Below are the code and all the weights of a small trained network. Each question names an input and a target symbol and asks about switching units off, where a switched-off unit gives its printed mean instead of its output.

import numpy as np


def w(rows, s, z=0):
    codes = np.array(rows[::2]) - 128.0
    scale = np.full(codes.shape[1], s)
    scale[-1] = z or s
    return codes * scale


def norm(h):
    return h / np.sqrt((h * h).mean(-1, keepdims=True) + 1e-5)


def f(y):
    return y / 2 * (1 + np.tanh(0.7978845608 * (y + 0.044715 * y**3)))


def softmax(a):
    e = np.exp(a - a.max(-1, keepdims=True))
    return e / e.sum(-1, keepdims=True)


def log_softmax(a):
    a = a - a.max(-1, keepdims=True)
    return a - np.log(np.exp(a).sum(-1, keepdims=True))


def net(x, mask):
    ids = ['ΔΩαβγηλμξπτφψ'.index(c) for c in x.split()]
    T = len(ids)
    res = E[ids] + P[:T]
    r = norm(res)
    for j in range(3):
        rows = slice(3 * j, 3 * j + 3)
        q, k, v = (r @ M[0][rows].T for M in (Q, K, V))
        z = softmax(np.where(np.tri(T) > 0, q @ k.T / 3**0.5, -1e9)) @ v
        o = O[0][rows]
        res = res + np.where(mask[j], z, o[:, -1]) @ o[:, :-1]
    y = f(norm(res) @ A[0][:, :-1].T + A[0][:, -1])
    res = res + np.where(mask[3:15], y, B[0][:, -1]) @ B[0][:, :-1]
    return log_softmax(norm(res)[-1] @ U[:, :-1].T + U[:, -1])


Q, K, V, O, A, B = {}, {}, {}, {}, {}, {}
E = w([
[121,197,148,198,176,126,58],'Δ',
[38,114,139,172,164,207,102],'Ω',
[66,223,138,139,137,183,80],'α',
[96,137,127,94,229,111,44],'β',
[89,174,87,91,208,51,183],'γ',
[151,186,131,244,175,106,139],'η',
[124,54,132,218,236,97,122],'λ',
[92,254,110,72,159,135,113],'μ',
[78,147,104,171,153,91,253],'ξ',
[165,191,114,229,174,145,204],'π',
[69,73,113,113,68,11,131],'τ',
[54,27,93,80,174,165,182],'φ',
[143,21,117,197,208,72,119],'ψ',
],0.0012)
P = w([
[112,117,249,109,153,101,165],'0',
[99,123,203,116,160,117,156],'1',
[98,125,179,127,166,116,144],'2',
[93,125,159,134,167,115,140],'3',
[90,128,141,140,165,117,136],'4',
[95,126,126,144,161,118,127],'5',
[100,131,112,149,159,119,122],'6',
[102,131,97,149,153,117,119],'7',
[109,135,84,149,145,123,113],'8',
[115,135,67,149,135,126,109],'9',
[118,138,45,149,130,131,105],'10',
[125,143,17,159,126,135,101],'11',
],0.0017)
Q[0] = w([
[124,161,177,106,87,187,73],'h0',
[44,130,59,231,190,164,140],'h0',
[75,133,80,251,187,103,122],'h0',
[25,142,23,176,220,141,110],'h1',
[255,109,221,106,61,146,58],'h1',
[139,95,136,107,103,186,136],'h1',
[175,51,183,86,16,101,138],'h2',
[36,82,69,175,239,133,97],'h2',
[169,106,128,174,132,129,167],'h2',
],0.0076)
K[0] = w([
[170,86,187,100,177,59,172],'h0',
[140,136,22,121,120,112,90],'h0',
[123,135,1,108,120,135,103],'h0',
[149,125,22,146,120,131,120],'h1',
[105,147,217,111,124,125,176],'h1',
[139,166,180,107,139,79,125],'h1',
[120,152,234,134,174,132,123],'h2',
[146,164,6,131,104,129,119],'h2',
[54,119,142,60,103,168,76],'h2',
],0.0084)
V[0] = w([
[132,189,171,192,79,101,176],'h0',
[146,29,149,82,194,75,158],'h0',
[107,146,106,111,109,187,208],'h0',
[85,216,127,58,102,152,112],'h1',
[101,20,97,109,135,124,166],'h1',
[97,137,103,123,124,251,140],'h1',
[116,173,74,87,105,71,182],'h2',
[75,60,147,86,77,117,63],'h2',
[145,212,125,40,171,146,43],'h2',
],0.0031)
O[0] = w([
[74,98,105,100,165,162,28,96],'h0',
[220,123,64,197,81,136,146,171],'h0',
[167,162,172,116,182,143,60,125],'h0',
[130,39,151,231,143,79,164,56],'h1',
[116,205,197,101,76,115,89,205],'h1',
[200,123,183,101,169,58,171,204],'h1',
[112,46,202,201,92,152,81,97],'h2',
[1,198,101,164,106,65,97,21],'h2',
[90,209,181,161,128,207,184,5],'h2',
],0.0029,0.0011)
A[0] = w([
[135,144,110,178,130,107,177,139],'n0',
[52,131,90,142,114,196,122,141],'n1',
[135,78,140,59,47,113,189,110],'n2',
[188,116,166,159,139,154,159,227],'n3',
[196,232,211,192,40,64,60,69],'n4',
[170,85,160,84,151,151,3,117],'n5',
[101,137,128,171,139,78,83,96],'n6',
[141,150,119,165,171,90,77,200],'n7',
[139,223,80,73,71,182,75,113],'n8',
[200,92,125,155,51,100,62,169],'n9',
[184,114,95,168,48,193,121,11],'n10',
[107,130,196,174,140,134,149,195],'n11',
],0.0036,0.0011)
B[0] = w([
[130,114,117,122,46,86,140,168],'n0',
[231,119,108,162,128,104,72,138],'n1',
[148,204,164,116,178,70,139,83],'n2',
[149,180,150,71,94,117,150,186],'n3',
[252,195,78,142,233,112,48,124],'n4',
[169,111,135,156,46,90,214,212],'n5',
[101,142,169,82,114,80,132,158],'n6',
[111,141,207,39,94,93,162,254],'n7',
[96,110,174,40,50,190,143,123],'n8',
[124,182,221,149,117,176,85,138],'n9',
[6,79,152,124,159,197,211,56],'n10',
[142,178,174,117,88,153,100,188],'n11',
],0.0022,0.0014)
U = w([
[96,81,7,165,195,150,123,189],'Δ',
[158,218,155,56,151,41,144,252],'Ω',
[9,127,158,102,220,119,114,73],'α',
[86,215,45,235,61,108,223,58],'β',
[107,178,190,207,128,231,130,111],'γ',
[219,66,81,95,176,198,184,56],'η',
[124,150,96,52,29,209,96,142],'λ',
[59,151,200,174,182,195,114,74],'μ',
[197,86,211,191,43,120,108,114],'ξ',
[150,17,169,137,95,97,193,151],'π',
[50,112,115,204,55,69,2,91],'τ',
[230,194,82,172,173,134,19,76],'φ',
[84,156,63,60,80,210,121,100],'ψ',
],0.0069,0.0033)

Each question gives the input, a string of symbols that net reads in full, and the target symbol t.
The units are the heads (3 rows each of Q, K, V and O) and the neurons (one row each of A and B). Each row of codes is followed by its name. A weight is (code - 128) times the scale printed after its matrix; where a second scale follows, it is the last column's (O, A, B and U).
mask holds one flag per unit, heads first, then neurons. A switched-off unit (its flag False) gives its mean, the last column of its rows in O or B, instead of its output. The means were averaged over made-up inputs and are rounded, as every weight is.
A unit's drop is (log p(t) with every unit on - log p(t) with that unit switched off) / (log p(t) with every unit on - log p(t) with every unit switched off).
The circuit of an input: a set's keep is (log p(t) with only the set's units on - log p(t) with every unit switched off) / (log p(t) with every unit on - log p(t) with every unit switched off). Starting from the 12 units with the biggest drops (on a tie, the unit counted first), units are removed one at a time, each time the one whose removal leaves the highest keep (on an exact tie, the one counted first), for as long as the keep stays at least 0.8.
circuit, biggest first: the units of the circuit, biggest drop first
which heads matter: for each layer, one digit per head in row order, 1 if its drop is at least 0.15 and else 0, layers parted by /
input Δ ξ Δ α Ω ξ Ω Ω ξ τ ξ, target τ: which heads matter -> 001
input α Ω ψ Ω β ξ Ω μ φ, target Ω: circuit, biggest first -> (h1)
input Ω φ μ Δ Ω λ ξ η, target π: circuit, biggest first -> (h2 n5 h0)
input Ω η Ω Ω π, target η: circuit, biggest first -> (h2 h1)
input Δ ψ Ω, target λ: circuit, biggest first -> (h1 h0)
input η Δ η Ω φ Ω Ω β Ω β, target β: which heads matter -> 101
input Ω β γ φ Ω, target φ: which heads matter -> 110
input Δ Ω β, target β: circuit, biggest first -> (h0 h2 h1)
input π π ξ β φ Δ φ τ β, target τ: which heads matter -> 001
input φ ξ β α Ω β β Ω ξ Δ, target π: circuit, biggest first -> (h2 h0 n5)
input ξ φ Ω ξ Ω ξ φ Ω ξ β Ω, target β: which heads matter -> 110
input ψ ξ Ω λ Ω Ω Ω α Ω Ω, target Ω: which heads matter -> 010
input Ω Δ φ η Ω φ β β λ β ξ Δ, target ξ: which heads matter -> 001
input Ω γ ξ λ π Ω φ Ω Δ, target Ω: circuit, biggest first -> (n7)
input Ω Δ Δ, target Δ: circuit, biggest first -> (h1 h0)
input Ω Δ β ξ β λ ξ Ω Ω μ Ω, target μ: which heads matter -> 101
input Ω Ω Ω Ω ψ β η λ φ, target λ: which heads matter -> 010
input ξ Ω η η Ω γ Ω Ω α Δ π λ, target η: which heads matter -> 011
input α Δ π Ω Δ ξ Δ γ ξ, target π: which heads matter -> 001
input β ξ τ, target τ: which heads matter -> 010
input λ λ τ Ω, target τ: circuit, biggest first -> (h2)
input Δ Ω Δ β τ ξ Ω Δ ξ Ω, target π: which heads matter -> 000
input μ η β ξ ξ Δ Ω ξ ξ η, target π: circuit, biggest first -> (h2 n5 h0)
input Ω ξ π β Ω Δ ψ Ω, target ψ: circuit, biggest first -> (h1 n8 h2)
input Ω τ Ω, target τ: circuit, biggest first -> (h2 h0)
input Ω ξ λ, target ξ: circuit, biggest first -> (h0 n5 h1)
